Rows with their classes
[  3.1  -7.8   6.3 -21.0  -1.8  13.5  10.5  -3.4  -8.6  25.8 -14.9 -20.3
 -22.3   2.3  -2.6 -28.8  18.8  -8.2   5.0  27.3  -0.9   3.7  16.9   7.6
  11.1 -12.1  19.8  -9.9  17.8  -5.6   9.5 -14.8 -24.4  10.8   9.9  -5.0
 -33.5  23.4  -7.3  33.6   3.6  -2.6  -4.9  -5.3 -20.1 -13.0 -11.7  -0.7
   5.1]
Q904
[ 12.7 -14.1  42.3  -6.0   5.8   7.3  19.0   1.9  -7.5 -10.9  15.5  -7.9
  -9.7 -17.5  15.5 -17.5   3.4   9.1  -4.5  33.6   8.3  -8.3   9.9  12.9
   1.1 -13.1   1.7  -4.7   3.0  -6.3   8.1  -1.1  -2.0  -1.9   2.8  -9.8
  -7.0   3.3  -4.1  64.3  -1.2  -0.1  10.9 -29.5  -5.8  10.7   6.9  13.0
  -6.9]
Q711
[  1.8  -0.8   5.0   5.4  -5.4  -0.9  15.2  14.1  -6.9  -2.3   5.9   2.8
  -4.9 -15.4   0.3   6.7 -15.3   0.5   6.8  20.3  -8.2   9.0  20.8   6.5
  -3.7   0.1  -0.4 -11.3   8.0   0.4   0.5   9.5   1.8   1.2  -1.3   9.4
  -0.4  -3.0  -3.3  28.4  -2.9  -2.3   0.1 -11.8 -10.1  -9.8   6.4  13.0
   6.3]
Q904
[  2.8  -8.1  19.5  -0.7 -21.4   3.9  14.2  -4.1 -12.4   4.1   7.0  -8.4
 -11.2  -7.7   2.7 -12.4   6.3  -2.4   4.0  35.1 -14.7  13.2  17.4   1.9
   4.3 -11.1  19.1 -21.6   2.9  -5.7   4.3  -0.7  -4.9   1.0   6.5   2.4
 -12.6   4.2 -10.2  24.5   0.7  -3.5   4.8  -1.0 -24.3 -11.7  -7.5  28.7
   4.3]
Q904
[ -9.0  -1.4   3.7 -12.7   0.0  -4.5  -3.9  -6.2  -0.3   8.8  -5.1  -4.6
   0.6  42.2  -7.5   1.7  -8.5  -5.2   3.0   8.3 -12.0 -24.0  -3.8   1.9
 -12.9  -5.4   5.6  -1.2  16.8  -2.5 -10.2  -4.5  -1.6  -5.4  -5.0   2.6
   1.1  -8.9   3.8  -8.9  -5.2  11.1  -5.8  -0.6  -0.2  -9.1  -1.3  -8.1
  -6.4]
Q711
[  0.6  -7.6  10.3 -17.5  -2.7   2.2  -3.8  -6.7  -6.7   9.4   0.0 -15.5
  -8.6   9.0  -2.7 -21.6  11.8  -3.8  -1.5  23.0   3.2   7.3   8.6   2.6
   3.2 -19.7  17.0  -3.2   5.2  -5.2   6.7  -4.7 -12.0   1.1   0.4  -8.9
  -3.5  13.6  -4.9  26.0   4.0  24.6  -4.5 -10.2  -4.2   8.6 -15.1   7.9
  -1.2]
Q711
[ -2.9  -6.7  18.6 -16.0  -8.0   1.1   9.3   8.2  -2.9  -4.8 -10.6  -0.2
  -4.8   6.9  15.7  -5.3  11.2   0.4   5.7  12.7  11.0  -1.4   5.8  -0.4
  -1.6  -6.6   6.8 -11.2   9.2  -9.6   7.4   4.0 -10.2 -17.5   2.2   7.8
 -11.2  14.0 -10.5  45.1   5.9  -3.2   8.4 -18.7   0.2  -4.2 -11.0   4.0
  -1.0]
Q904
[ -2.4 -10.1   7.1  -2.5  -2.1   4.2   2.0 -13.2   1.9  -3.3  14.1  -7.7
  -3.1   8.1  -1.4 -15.8  -4.0  -3.3   4.5  30.2  -2.4  10.3  -8.7  -5.7
  -0.5 -15.4  11.7  -1.7 -14.1   1.0   4.3   3.8  -2.4   6.6  10.3  -0.9
  -9.3   2.4   2.0  12.2   3.6   3.3   7.4  -1.3 -10.1   1.4   3.3  13.8
 -10.3]
Q711
[ -4.0  -4.2   2.8  -5.6   6.0   2.6  10.1  -3.6  -2.5 -18.1  -6.9 -15.2
  -7.3  25.8  24.8 -14.9  12.8  -7.0   3.1  10.3   3.9   9.4  17.1   1.2
 -47.9 -10.6  25.0 -14.1  13.3  -3.5 -15.7  -2.9 -16.6  -1.5   8.7   6.1
  -2.9  27.6 -23.3  35.4   5.6  -3.7   5.0  -3.3   3.9 -15.9 -16.4  -3.1
  -0.1]
Q904
[-13.0   1.4  -5.7   4.2 -19.2 -10.0   2.5  -7.6  -1.9   0.9  -9.5 -16.9
   4.2  14.9   4.7   2.4   8.1  -5.0   0.6  -0.4  -6.4  24.0   1.5 -10.2
   3.6  -7.1  25.0   3.2 -12.5  -2.1  -2.8   3.2   1.2   5.8  14.6  10.9
  -6.9   4.0 -14.8 -12.3   0.7  -0.3   8.3  18.2 -15.0  -0.7   4.1  25.7
   6.1]
Q904
[ -1.7  -3.6  11.4  -5.0 -24.7   2.3  -3.2  -8.6 -12.5  -1.5  14.2  -3.9
   6.7   8.2   1.2  -4.6  -1.5  -2.0  -0.7   7.3  -4.6   8.3 -16.2  -3.5
   2.5 -12.2  31.1  -2.1  -8.5  -6.1  -6.7   0.4 -16.5  -2.9  -9.2   1.4
   4.3  -3.4   1.1   2.0  -3.4  11.6  -1.7   7.2  -3.4  -0.9   7.1  17.9
  -3.4]
Q711
[  1.6 -14.2  -2.2 -17.5   0.3  13.1   2.7  -4.8   1.7   2.7  11.8 -23.5
  -9.4  13.4   1.1 -28.2  26.5  -0.6   0.6  33.8   1.0  -3.2   5.5   6.1
 -12.7  -8.7  -6.7  -7.6  25.7  -7.7  11.2  -4.6   4.8  -3.4  16.4 -10.5
 -35.4   3.0  -1.8   4.0   5.7  -2.6   7.7   1.6  -3.1   5.7  -9.7  -2.1
 -15.6]
Q904
[ -0.7  -4.7   0.0 -18.5   1.2  -3.0  -5.6  -8.2  -4.7   7.3 -15.5 -20.4
 -11.3  14.3  12.0 -19.1   2.7 -10.8  -3.8  12.4  -3.4  11.3   4.8   3.1
   0.3 -15.4  22.4 -15.9  -1.5   0.4  -4.5  -4.7 -18.3   6.0  12.0  -2.5
 -14.6  19.5  -5.9  16.2  -1.6   5.2  -5.9  -6.5  -1.2  -2.9 -20.0  -9.8
 -14.8]
Q711
[ -6.1   2.6   0.3   0.7   7.3 -18.5  -0.6  -0.2 -17.1  -6.9  -4.0  -2.2
   9.2   5.4   4.9   3.0  -3.4   8.4  -8.6   7.2   6.0  10.5  15.4  -1.6
   9.1  -6.6   2.0  -2.0 -29.4  -2.5  12.1   8.8   8.8   0.7   9.5  -2.2
  15.7  -3.4   0.6  16.5   1.7   3.5  -8.2 -14.9  -6.0  12.8 -19.1  14.0
  14.5]
Q711
[ -7.6  -9.2   7.7 -11.7 -17.5 -10.8 -13.7  -3.0  -5.3 -18.6   2.7  -1.3
  16.4  23.9  12.1  -2.4 -11.7  -2.5  -6.3  -6.2   4.5   8.6 -18.8  -8.3
  -2.5 -11.4   1.6  -1.8 -13.3  -6.9  -6.7   6.2   5.7 -22.4  -7.0   7.2
   4.8  -1.0  -4.9  -1.2  -6.1   8.2  -0.3  -5.1  12.7   8.9  -3.1   3.0
 -14.7]
Q711
[  0.8  -7.1  -7.7   1.5  -5.4 -14.5  -2.5  -0.7 -11.5 -33.1   1.1 -11.7
  11.6  -9.1  19.7  -3.2  12.6  -0.6  -8.4  -8.9  12.3  -0.9  11.2  -1.0
   0.3 -14.5  33.7  -0.2  -3.9  -1.6 -15.8   6.5 -10.7   1.1   3.1   5.4
  23.6   1.0 -14.8  37.7   2.1   5.8   7.5  -3.4   1.1   7.2 -14.1  14.3
   3.8]
Q711
[ -5.5  -9.9  16.9   0.0   2.3   0.3   0.8   2.1 -10.9  -9.5  -4.1   2.9
   1.0  -5.5  15.0   2.1  -4.9   4.6   0.9  24.0   4.2   5.0   8.7   4.7
   3.2  -7.5  17.5  -8.3 -10.4  -9.9   0.9   3.3  -9.3  -9.5  -4.2   8.8
   9.6   9.8  -5.6  40.3   0.1   1.5  -0.7 -12.8  -2.7  -1.5  -1.9 -14.1
   9.0]
Q711
[ -9.4 -24.9   9.6  -1.5 -23.4   1.0   0.6   0.3  -6.5 -14.3  15.9  -1.5
   5.0  -2.8   4.9  -9.1  10.9  11.4  -9.6 -15.5  12.4  -2.5  11.5  -2.7
   0.8  -8.0  17.8  -1.7  15.0  -9.0  -1.7   1.9  -4.2 -15.3  -1.1   8.7
   3.7   0.9  -4.0  26.1  25.9   1.1  10.2   4.0  -7.2   3.5   1.1  24.8
  -7.1]
Q711
[ 12.6  -0.2   1.6   0.2  -9.5  -3.4   0.2  -1.0  -7.0 -13.8   4.8 -19.5
  -0.8 -10.3   7.4 -22.4   1.4  -6.5  -6.2  10.9  -4.7  -6.8  12.3   5.6
  -4.7 -14.9  28.6 -10.0  21.2  -4.5 -17.5 -10.3 -18.3  -0.2   5.5 -10.3
   9.5   2.4 -10.5  27.9  -5.8  12.5 -11.5  -4.5   0.3  -2.5 -25.2  10.6
  -0.6]
Q711
[ -3.6  -1.6   6.0   1.2 -29.2   3.3  -7.8  -0.8 -12.0  11.6  14.9 -15.3
   1.7   6.6  -8.2 -25.7  17.5  -0.8  -1.1   1.1  11.5  10.3  -2.6 -10.7
  10.2  -5.6   4.8  -5.5  10.5  -7.8   3.8   3.2   4.5   3.2  11.8   1.0
 -20.1   4.3  -2.4  -6.1   0.2   0.9  -0.6   7.0 -12.0   9.1 -18.7  18.5
   0.2]
Q711
[ -1.6  -4.0   6.8  -9.7 -10.0  -7.2   8.8   1.5  -9.1 -10.5   1.5 -12.5
  -1.0  -3.5   5.5   2.0  -1.5   0.3  -0.4  12.7  -7.5  -5.0   7.3   4.5
 -13.2  -4.0  15.5  -3.3  -0.6  -3.2  -8.4   1.6  -4.7 -11.3 -13.0   6.4
   6.4  -7.6   0.4  48.7   0.3  11.2  -6.7 -17.3  -6.2  -3.2   5.0  18.4
  -1.1]
Q904
[ -8.1  -2.4  21.2  -8.7 -27.8 -10.9  10.3  -1.2  -8.6 -11.8  -1.2 -11.9
  10.9  11.3   4.1  -0.4  11.7  -2.5   2.9  16.5   2.6  10.0   2.9  -6.2
   4.4 -13.7  32.8  -2.1  -4.6 -14.0  -7.3   1.1 -17.3 -11.4  -7.6  21.6
   5.4   4.4  -4.8  19.3  -3.5   0.4   2.1   5.0  -5.4  -8.2  11.4  19.9
  -1.1]
Q711
[-13.6  -3.3  -5.0  -4.0  11.7 -10.4 -10.1  -8.8 -13.5  -7.6  -7.5  -4.6
  13.5  21.0  10.2   8.3  -1.2  -2.5   8.6  17.6   3.3   4.8  -3.7  -2.0
   5.3 -12.0  12.8   1.7 -31.3  -1.0   4.3   2.4  -2.4   2.0   4.4   6.9
   4.2  -1.8   1.3  -3.4   7.2   0.4   3.0  -0.2 -11.1   9.2  10.4   9.8
   1.9]
Q711
[ -3.6  -6.6  -5.3  -1.8   2.1 -10.8 -13.4  -1.4  -4.7 -11.6  -8.8 -15.2
   1.4  10.9   0.6  -6.5   3.4  -1.0  -3.7  -0.7   1.7   6.8  -1.8   1.8
   8.1 -12.9   5.5  -0.6 -15.6  -2.6   0.8   1.6  -7.2  -0.9   6.1  -0.2
  -2.0   3.7  -3.5  29.4  -1.3   1.6   2.8 -13.2  -2.5   6.0 -17.0  10.6
  13.3]
Q711
[ -6.2  -4.6   3.7 -11.7 -11.1  -3.2   1.0   0.9  -9.0  -0.3 -10.9 -14.2
  -6.9   5.3  11.9 -20.8  16.3  -3.9  -4.1   2.7  24.3   1.7   0.0   1.1
   6.7 -12.8  21.9  -4.3   1.6  -6.2   7.4  -5.6 -18.0  -4.7  12.8   7.9
 -13.8  21.9 -24.1  43.6   4.9  -5.3   3.6  -7.1  -3.0   2.0 -22.6  12.6
  -1.6]
Q711
[ -1.4  -3.4   7.5  -1.1 -12.3  -1.5  -3.1   5.0 -18.9  11.4  -6.7  -6.2
  -5.0   5.3   1.3  -0.9   6.5   0.0   2.5  14.9  -4.5   5.3  16.0   0.7
   4.5  -3.8   8.6 -12.9  -3.0  -8.9   9.3   3.3  -7.6   1.6  -0.1   2.1
  -1.9  -0.3  -5.8  31.5   1.6   7.4 -13.8 -12.6  -8.8   7.3  -9.7   5.2
  11.3]
Q904
[  8.5  -3.3  -0.1  -0.4  16.9  -5.7   3.8   5.7  -8.5  11.2  -7.2  -6.3
  -8.4  -3.9   6.5 -14.9   1.8  -7.5   3.5  33.5  -9.2   5.0  20.6  14.5
   3.6  -9.8  18.8 -14.9   0.8  -2.2   0.0  -5.6 -18.4  13.8  -5.7  -5.5
  -6.8  13.7  -4.3  27.4   5.6  -0.7  -7.9  -6.4  -1.5 -10.1  -8.2 -10.9
   4.8]
Q711
